[130 106 101 154] value 101
[122 122 151 145] value 151
[151 144 148 112] value 148
[140 118 121 152] value 121
[135 122 153 124] value 153
[100 130 121 107] value 121
[144 127 134 150] value 134
---
[[119 102 121 124 122 124 143]
 [126 106 125 114 120 120 143]
 [118 108 116 141 137 134 142]] >> 142

[[126 113 116 141 130 101]
 [126 115 123 133 129 111]
 [125 111 116 143 131 103]] >> 103

[[125 123 106 109 106 147]
 [142 120 116 115 118 128]
 [117 153 158 157 151 126]] >> 126

[[126 127 114 141]
 [100 121 126 131]
 [126 113 137 131]] >> 131

[[125 130 120 120 141 120]
 [143 122 127 120 124 120]
 [150 125 137 132 110 133]] >> 133

[[125 106 124 114 124]
 [130 141 142 141 128]
 [132 103 155 139 114]] >> 114

[[124 121 154 130]
 [122 116 146 117]
 [130 144 106 137]] >> 137
---
[[118 117 117 122 108]
 [138 152 109 124 141]
 [124 143 107 101 143]]
143

[[116 116 147 117 136 119]
 [131 142  99 150 130 142]
 [116 127 141 121 150 126]]
141

[125 136 114 149 141 136]
114

[[147 124 109 140 113]
 [106 124 133 132 123]]
124

[[150 123 108 103]
 [102 123 135 143]]
102

[[115 130 143 140 132 117]
 [112 129 110 131 105 147]]
110

[131 120 128 116 107 133 132]
116

[106 115 131 151 148 149 140]
151

[143 133 109 155 107 118 154]
155

[[154 129 107 132]
 [138 153 123 121]]
138
---
103  133  131  158  127 Answer: 158, 133

125  125  150  133  126  123  130
128  132  145  132  126  124  122
Answer: 150, 145

119  116  136  150  125  124  134 Answer: 150, 136

141  130  102  120  127  153 Answer: 153, 141

129  149  103  147  124
127  116  140  116  130
Answer: 149, 147

122  100  151  139 Answer: 151, 139

130  139  129  147  146  125  106
134  120  127  133  103  135  136
142  136  145  116  126  128  151
Answer: 151, 147

156  104  106  127  103 Answer: 156, 127

142  139  154  138  122
145  101  133  153  124
117  138  140  117  127
Answer: 154, 153

126  131  126  134  137  123  136
137  119  136  155  140  131  127
130  130  132  149  131  120  120
Answer: 155, 149
---
[[134 113 114 114 134 121 140]
 [137 120 104 103 139 120 147]
 [128 137 114 117 128 129 133]] | 120

[[106 109 118 134 128]
 [113 125 109 139 142]] | 109

[[132 119 128 123 101 125]
 [128 129 128 124 100 129]] | 119

[[141 137 106 137 109]
 [132 115 125 156 136]
 [134 134 107 128 157]] | 115

[[113 115 141 142 112 105 138]
 [132 126 124 145 132 117 157]] | 115

[[129 130 126 153 128 107 128]
 [128 119 121 138 129 108 128]] | 130

[[129 104 131 115]
 [143 154 131 103]] | 104

[[104 150 140 100 146]
 [110 113 113 146 155]
 [127 126 128 128 127]] | 113

[[118 104 127 123]
 [112 156 107 113]
 [139 112 148 146]] | 156

[[120 116 147 132 130]
 [122 116 149 133 129]
 [134 154 134 119 129]] | 116
---
[[129 130 134 144 126 146 133]
 [133 114 144 118 114 119 128]
 [112 115 133 143 145 119 122]
 [139 111 113 131 134 135 143]
 [138 151 106 147 131 130 125]
 [141 142 105 142 127 129 133]
 [130 120 129 135 146 148 125]
 [117 124 143 154 124 150 146]
 [144 135 140 117 149 126 141]
 [104 132 145 112 132 126 136]]
141

[[136 125 126 124 123 123 123 153 134 127 129 125 128 124]
 [130 129 132 135 131 123 127 132 129 123 129 133 128 126]
 [131 124 128 129 123 129 122 134 133 129 126 125 129 128]
 [138 131 126 128 125 129 121 117 139 127 128 123 127 128]
 [117 129 132 126 126 126 129 132 133 131 130 128 131 126]
 [133 133 127 127 124 130 125 121 131 127 128 121 128 126]]
126

[[133 127 134 136 121 135 127 130 127 136 129 120 128]
 [119 128 130 135 140 126 126 134 129 133 125 142 130]
 [129 130 128 133 135 146 104 132 120 133 126 125 121]
 [125 133 122 121 131 125 130 126 135 120 133 123 122]
 [125 136 126 127 136 132 133 126 123 128 122 133 129]
 [147 133 110 135 126 120 138 135 127 135 133 133 127]]
129

[[130 127 128 130 128 127 121 126 131 126]
 [124 118 121 136 131 123 109 133 133 125]
 [128 127 128 128 128 129 122 126 128 127]
 [126 119 122 136 130 122 111 133 134 125]
 [127 120 122 136 130 122 112 133 134 125]
 [131 132 130 126 126 129 132 126 129 128]
 [127 128 129 126 129 131 122 121 126 126]
 [124 117 121 136 131 123 108 132 133 125]
 [129 129 125 130 126 125 127 136 132 129]
 [128 127 127 129 128 128 122 128 129 127]
 [124 117 121 136 131 123 108 133 133 125]
 [123 116 120 137 131 123 107 132 133 125]]
125

[[139 132 114 108 131 122 109 129 123 108 136 155]
 [151 133 135 134 142 156 122 108 150 117 140 130]
 [120 137 128 134 101 132 128 157 110 147 132 113]
 [123 140 130 137 102 148 111 153 105 131 151 136]
 [149 136 107 120 108 140 115 134 113 137 144 129]
 [147 128 138 120 140 115 141 108 135 124 125 111]]
129

[[131 134 132 105 117 134]
 [129 134 132 108 119 133]
 [131 134 133 114 125 132]
 [131 134 132 128 120 133]
 [131 134 132 128 123 131]]
133
---
[128, 129, 131, 153, 113, 154, 126] value 126
[144, 148, 149, 155] value 155
[106, 121, 128, 127, 147, 129] value 129
[147, 109, 103, 108, 147, 128, 112] value 112
[105, 133, 126, 122] value 122
[119, 138, 130, 126, 153] value 153
[138, 103, 107, 157, 111, 151, 137] value 137
[139, 155, 137, 119, 133, 137, 136] value 136
[119, 104, 135, 125] value 125
---
[[125 125 102 142 144 128 122]
 [126 107 146 118 131 113 134]
 [140 105 151 151 134 132 127]] 102

[[155 129 136 139 113 115]
 [140 142 122 117 112 113]
 [133 100 113 141 128 137]] 136

[[108 145 123 142]
 [133 136 121 121]
 [131 153 132 140]] 123

[[ 98 145 129 106 113]
 [101 137 156 143 100]
 [128 126  99 155 112]] 129

[[118 113 106 131 148]
 [145 107 151 107 137]
 [128 117 151 137 108]] 106

[[126 123 123 130 129 128]
 [106 121 127 153 126 117]
 [130 134 134 126 127 127]] 123

[[148 154 135 132 121 151]
 [126 138 133 126 112 135]
 [124 108 120 135 121 135]] 135
---
[130 120  99 115 126] >> 130
[153 138 133 105 153] >> 153
[102 120 157 140 125] >> 102
[149 114 146 155 129] >> 149
[128 118 136 116 102] >> 128
[105 107 150 141 125] >> 105
[134 134 111 153 129] >> 134
